Where the symbols take the objects:
from | ^ ! @ §
SQ | QR SB JT SJ
MF | CL FT PM NR
FB | CM SZ CT ZP
QR | QD SJ GG BM
CH | BF RT SB HD
QF | FR BL MP ZQ
SB | SJ CH SQ BF
RD | SF QJ SD GH
BM | HB RM QD QB
ZM | NM HT CD JQ
ZP | SN GF CM PM
LS | MD FR SG NZ
DJ | ZL MD PH GM
JQ | DG MB NM BD
BF | RM HD SJ JN
RT | HD DQ CH JF
FS | MR RZ RL QC
BL | ZQ CD QF TC
NC | SD HZ DS RD
HT | JQ GD ZM MB
PH | DQ DJ QB ZL
FM | FL DL DD JT
ML | DL BN LH TD
BC | JC TG NR TM
NT | SC LJ TG HG
DS | MM NC GL SD
MB | BD QG JQ MH
JT | GG SQ FL QR
GZ | BP DN TQ JD
SN | ZS PM RG QN
TH | FZ LT HG PN
DL | JT TD FM SQ
NL | CD TP BH ZM
BP | QG JD GD CT
JJ | FB BR JD SZ
MM | MF SD GF FT
MZ | SB HB TD CH
SF | BC GH FT TG
PM | QN MF SN CL
SG | DJ LS JN MD
LJ | HG CQ NT TH
RM | QB JN BM PH
NZ | BH DZ MD NL
PN | FS BG FZ RZ
DG | TQ BD NF GZ
TC | NS NM ZQ NF
GP | JJ RG DN BR
BD | GZ MH DG DN
FR | NZ ZQ LS DZ
BZ | JL TL LC RC
CD | TC ZM BL NM
ZS | GL QN BR DS
CM | RG ZP FQ SN
RG | BR SN GP ZS
TP | ZM PR NL HT
RZ | QC FG FS LH
GF | PM MM ZP MF
NQ | FG FL BG QL
DN | JD GP GZ JJ
JF | SG MP HD LS
DZ | NL NS NZ TP
MR | DR QC TZ DD
CL | NC NR QN HZ
GH | TG LZ SF NT
RC | CQ RL JL TZ
QN | DS CL ZS NC
QC | DD LH MR FM
BN | TD QD ML MZ
HD | JN JF BF SG
NM | NF JQ TC DG
FG | LH QL RZ ML
TM | LC SC JC BZ
QG | MH CT MB FQ
HB | CH QB MZ RT
JD | CT JJ BP FB
TL | RC FZ BZ RL
GG | BN QR QL QD
JL | LJ RC LZ CQ
SD | FT RD MM SF
TQ | GD GZ PR BP
LT | PN DR TH BG
JC | QJ TM HZ LC
ZQ | DZ TC FR NS
MD | GM NZ DJ BH
CQ | TH TZ LJ LT
GM | QF BH ZL BL
NS | TP NF DZ PR
BR | SZ ZS JJ GL
LH | FM ML QC DL
MH | DN FQ BD GP
JN | PH SG RM DJ
LZ | NT JL GH LJ
FZ | RL PN TL FS
LC | LZ BZ QJ JL
BH | BL NL GM CD
SC | BZ HG TM TL
GL | GF DS SZ MM
DR | BG DD LT NQ
FQ | GP CM MH RG
QB | RT PH HB DQ
GD | MB BP HT QG
CT | FQ FB QG CM
HG | TL TH SC FZ
HZ | RD JC NC QJ
ZL | MP GM DQ QF
MP | LS QF JF FR
PR | HT TQ TP GD
TG | TM NT BC SC
RL | TZ FS RC MR
FL | QL JT NQ GG
TD | SQ MZ DL SB
SJ | BM BF QR RM
DQ | JF ZL RT MP
QJ | GH LC RD LZ
TZ | LT MR CQ DR
BG | RZ NQ PN FG
QL | ML GG FG BN
FT | NR SF MF BC
QD | MZ BM BN HB
NF | PR DG NS TQ
NR | HZ BC CL JC
SZ | ZP GL FB GF
DD | NQ FM DR FL

The rows follow the links: the fewer symbols apart two objects are, the more alike their rows tend to be.

Each row is also shifted at random along 8 hidden directions that mean nothing.

Some objects, each with a row of numbers:
LS: [  53    4  -20   -3    1   17   -2  -23  -55   31  -14    8   -3  -32   21   -8    8   -4  -22   35   16  -74   12   23   22   17   14   15   13  -22    1  -28   12  -24   29  -11    6   18  -13   -3  -22]
GP: [ -10   13   18  -16   -5    7    1   30   29   -2   19  -22   -3  -38  -25   28  -11   46    2  -13  -14    6   -6   13  -14   19    8    8    5   51  -15   19   16   62   -5   17   -6   87   -3    8    3]
HG: [ -55  -34   22   14   30  -10   13   29   -8  -20  -25    7  -28   52  -24  111  -38   -5  -11  -11   -5  -28   -6  -37   18 -106  -29   -7  -21    4  -45  -22  -11   27    4   17  -49   -3   17  -33    5]
RD: [  16  -10   15    1   -5   -9   -6   38   11  -25   17  -15   15    8  -32   44   15   28  -12  -32  -14   31  -18  -18  -22   64   -2   -9  -13   18   -3   29   -6   -4  -39   17   13   27   19   -4  -16]
FQ: [ -62   17   18   -9  -24   14    5  -12   -4    0  -13  -18   -2  -32   -9  -18    5    2   -3   34  -20  -49   12   22  -12  -29    9   -2   15    7   -8  -27   10   48   14   22    2   55   -1    6    7]
LJ: [ -26   -1   -2   13   25  -16    2  -43  -26   25  -23   -9    0  -22   12  -23  -29   21    1   -6  -10  -15   17  -15    9  -16  -19   35  -23    1   -5  -17   -5  -14   56   -4    3  -30   13  -21   26]
DS: [  57    4   24    4  -21   -5    4   -3   20  -39  -16  -15    1    7  -22    7   -6   -8  -29   20  -27  -41    7   -2  -18   -6  -10  -33   -1    5    3   -4   -6   29   -8   21    9  -60   10    7  -19]
BP: [  -4  -18   20  -16   28   13    4   19   51   21    0  -14  -42    4  -16    7  -31   17   16  -16  -13   12   11   12   -7  -39    1  -20   10   45  -50   18   19   72   12    6  -34   12  -15   -1    2]
QG: [  23    4   12   -8  -41   26    3   -5  -64  -69    1   -7   25   20  -15   -3   68  -36  -19   62  -16  -40   -9   19  -16   -1   24  -14   26  -56   26  -62   -7  -36  -38   30   39   41    2   12  -18]
SD: [  11   35   14    1  -34   -8   -4  -32   -8   14    0  -18   30  -28   -4  -11   12    2  -11   20  -25  -27   -2    2  -21   22   -2   27   -2   -7   30    8   -9  -17   10   20   26    2   14   10    1]
CT: [  55  -24   21  -15    7   16    0   61   21    5    8  -17  -25   -3  -35   52    3   30    2  -30   -9    7  -10    4  -15   20   15  -34    7   34  -54   13   19   54  -39   17  -23  103    1   -7  -16]
TG: [  31  -25    7    7   13  -12   -4  -32  -60   31  -21   -9   -2   28    1   -3    6  -21    3  -14  -15   -8   -7  -24  -17    0   -3  -11  -14  -71  -26  -27  -11  -91   -9    7   11  -27   21  -21   -4]
GM: [ -51  -40  -20  -10   46   12   -1   17  -55   -8   10    8  -26    0    3   13  -11   21   -5  -21   22   10   -5    9   15   36   18  -20    5  -29  -36  -33   20  -47  -12  -19    1   18  -18  -10  -18]
QL: [   4  -19  -15    6   18  -24   -5   -8   33   18    8   21  -13   55   22  -54  -13  -37   50  -52   16  105  -15  -25   -8  -15   -9  -35  -10  -41   -5   23  -11  -60  -35  -29   -8  -86   -1    4   21]
PN: [   3  -17  -20   14   48  -20    4  -55  -78   62  -37   -4  -22  -50   31  -39  -57   32   14  -26    8  -28   17  -15   22  -24  -12   27  -28  -37  -44  -58   11  -50   68  -23   -6   10   10  -32   41]
PR: [  20  -48   10   -9   11   32    2    7  -23   25  -28   -2  -38   45   -1  -18   37  -47    5   22   -2  -38   14   14   -4  -34   21  -50   23  -35  -52  -34    9    2  -17    6  -18   20   -5  -16  -26]
JL: [ -48  -24    4   14    5   -5    0  -11  -44    0  -25   -4    5   21   -2    0   19  -14   -1   -1   -7  -12    2  -22   -3  -10   -6   -3  -16  -35  -13  -32  -13  -37   -1    7    6    6   24  -25    7]
JT: [  23  -30   -6   20  -18   -4    0   20   73   25  -43   16  -29   44   15  -68   15  -61   19  -11   17    4   21  -12    0  -25   -7  -85    0    5  -26   21   -5   57  -26  -23  -31  -60   11   -8   -4]
DJ: [ -27   -6  -10   -2  -31   22   -4   24   -8  -17    5   19   12   41    4    4   65  -52   -9   30   20  -11   -9   11    2   21   21  -26   23  -32   23    1   -8  -23  -48   -2    8   12   -5    9  -34]
RC: [   3   33   14   18  -33   -5    6   -5   -9  -56   -1    8   44   27  -11   66   24  -19  -26   49  -10  -35   -5  -18   11  -59  -23   55  -10   12   60   -6  -32   11   15   26    7  -11   19   -3   10]
LT: [  27   20   -1   10  -14   -7   -1    0  -17   29    1    6   28   -6    6   39   17    1   10   -1    7   -1  -10  -18    9  -20   -8   55  -15    6   17    9  -15   -9   12    6   -9   72   18  -15   24]
LH: [  22   31    6    6  -21  -16    1    2   46   30   12   28   11   53   10   56   -8  -49   32   -4   11   38  -24  -25    6  -99  -21   31   -5   -6   24   43  -24   -4  -15    3  -39  -11    4    6   23]
GG: [ -26   29  -25   15  -26   -6    3  -24  -37   29  -29    8   11  -73   29  -33  -13    9   -6   22   22  -70   13    7   24   -8   -2   21   -7   -6   10  -38    7   17   38  -16    0   65    7   -3   23]
TP: [  30  -23   -8  -19   29   17   -7  -13  -27   30   18    0  -12   21   11  -34   23   -9   22   -8    3   42   -3   15   -8   26   23    3   16  -34  -16   -1    8  -60   -8   -9    9    0  -18   -1   -9]
SQ: [ -32   33  -18    6  -27  -17   -4    4   55  -40   29   20   31    9   15  -37    8  -14   15   -7   17   73  -11   -3    1   22   -8    4    0   14   63   39  -15   -2  -22  -19   17  -59   -6   30   16]
FL: [ -27   27   -2    5  -43   -8   -4   20   13   25   18   25   29   40    8   45   38  -49   34   -5   20   41  -34  -21   -1  -45    1   22    1  -27   28   26  -22  -29  -48    4  -18   73   13    5   19]
FB: [  49   17   22  -10   -2   -4    5  -32   23  -10    2  -13  -10    8   -7  -11  -32   -9    1   16  -29   -4    4    8  -19  -49   -9   -5    8   -6    3    1    0    6   13   17    2  -75  -11   19    3]
BC: [  89  -10   14   13  -21   -3   -2  -30  -34   17  -38  -13    5   14   -4  -17   25  -33  -22   23  -21  -65   11  -11  -17    4   -4  -23   -6  -42   -7  -20  -13  -33    0   17   14  -37   25  -13  -21]
RL: [ -56   -6    4   14   -9   -2   -1   18   35   27  -14    2    8    9    0   -9   26   -7   19  -12    5   16    9  -17    2  -10   -8   10  -14   37   -2   27  -11   47    6   -1  -18   44   21  -20   22]
NT: [  60  -35   17   15   43  -17    4   21   65   -3  -22  -11  -32   20  -20   22  -49   29  -14  -37  -13    6   23  -27    5  -10  -31  -22  -27   69  -36   37   -2   73   29   -2  -30  -89   12  -23   -4]
NR: [  36    1    9    4  -14   -8   -5  -23  -23   22  -13  -21   13  -19   -5  -27   12    5   -9   -2  -20  -21    3   -4  -23   46    2   -7   -7  -22   -3   -3   -3  -31   -1   11   24   -3   18   -5   -7]
GL: [  24    8   24    2  -39    5    0  -41   11   46  -42  -18  -10    2    1  -58   15  -49    1   35  -28  -67   20    9  -28  -35    3  -39   12  -29  -16  -10   -2   15    4   19   -1  -28   12    3  -10]
MP: [ -39   19   -8   -7   -9   10   -3    0   46    2   20   14    7   12   12  -12   14  -19    0   21   11   15    6   18    9    5    3   16   16   27   37   41   -2   18    7  -11    0  -46  -20   19  -12]
DR: [ -99  -10  -10   23    1  -10    8   13    6  -80  -15    4   11  -12   -1  -31   -3   21  -13    4    7    5   17  -11   18    2  -17   -9  -18   34   20  -31   -8   52   17   -9   14  -21   13  -10   26]

From each start, follow one symbol. Which object do you reach?
Answer with the object's name.
[  40    5   19  -17  -20   28   -1   40   32  -12   26   -3    9   27  -23   43   51  -10    4   19   -6   14  -11   16  -10   -3   17   12   23   33   10   31    0   42  -29   22   -7   72   -7    8  -16]
@: PR
[  27   44   25  -22  -18    9    1   -7   14   14   33   -5   13    6  -13   64   -2   -5   13   25  -20    4  -21   12  -11  -64    3   55   17    8   19   23   -2    5    1   31  -12   50  -13   20    8]
@: BD
[  31    7   -5    1  -17   -8    2   44   12  -57   28   34    8   57   -8   96   -3  -33  -12   -2   23   24  -38  -15   13  -34   -7  -16    4  -24   27   14  -14  -28  -60   -1  -14  -28   -7   18  -21]
^: CH
[ -59  -16  -23   -7   31   21    2  -45  -58   51  -27   -7  -25  -54   30  -80   -8   15   -3   21   11  -57   34   31   17   22   18    5   12  -16  -29  -48   25  -11   59  -22    8   14  -17  -13    0]
!: CD
[ -31   18   15   10  -24   -7    5   -7   -4  -55  -12  -18   23  -28  -19    7    0   21  -40   29  -25  -51   11   -1   -7   20  -12    5   -9   24   28  -14   -8   33   18   22   26  -24   15    4   -7]
^: RD
[  -7  -31  -16   -8   25   23    1   30  -32  -61   10   -2   -5  -17   -9  -10   23   37  -28    7   13   -3   10   21   14   77   20  -15   10   18   -3  -28   15   10   -3  -10   25   21  -13   -4  -24]
!: NS
[ -55   16  -19    2    4  -13   -1   18   50    9   15   15   -5  -24   14   -7  -37   19   13  -29   24   36   -4   -1   14   10   -7    0   -6   35    8   35    7   32    3  -26  -16  -11  -12   13   12]
§: RM
[  63   -6  -29   14   35  -25    1  -13  -32  -49    9    3   13  -42   13  -37  -36   58   -4  -35   14   47    2  -14   17   59  -13   18  -27    5   20  -24    1  -34   25  -28   32  -39    3   -5   29]
!: LH
[  -9   31   -4    7  -34   -9   -1   13   13   24    9   19   26    9    9   38   16  -23   22   -1   18   16  -21  -15    8  -41   -7   33   -5   -2   26   21  -16    1  -17    1  -19   69   11    1   23]
!: DL
[  40   -7   15  -18   31   -3   -4   -3   45   82    4  -24  -38  -30   -5  -22  -48   36   33  -49  -17   31    6    8  -22    3    3  -10   -1   32  -61   38   25   33   15   -1  -28   29   -9   -1   11]
!: BR
[  52  -15   -1    7   35  -21   -4  -11  -26    0    9   -7    8    3   -4   20  -21   35    1  -38   -9   42   -8  -26   -1   30  -14   27  -26   -6   -4    5   -8  -53   12   -3   12  -29   13  -16   12]
@: LC
[  30   12   17   -2  -23   21   14  -29  -32  -90  -20   -6    4   10  -10   -6   12  -29  -41   87  -24  -86   20   25    4  -65    1   -8   23  -17   28  -67   -5   27   23   25   23  -59  -10   13  -13]
§: JD
[  32   35  -10    8  -54   -6   -2  -30    0   26   -9   28   23   31   30  -23   32  -81   13   37   16  -18  -11   -2    1  -50    0   -2   12  -59   43    4  -21  -45  -23   -6   -1  -32    2   18   -1]
§: HB
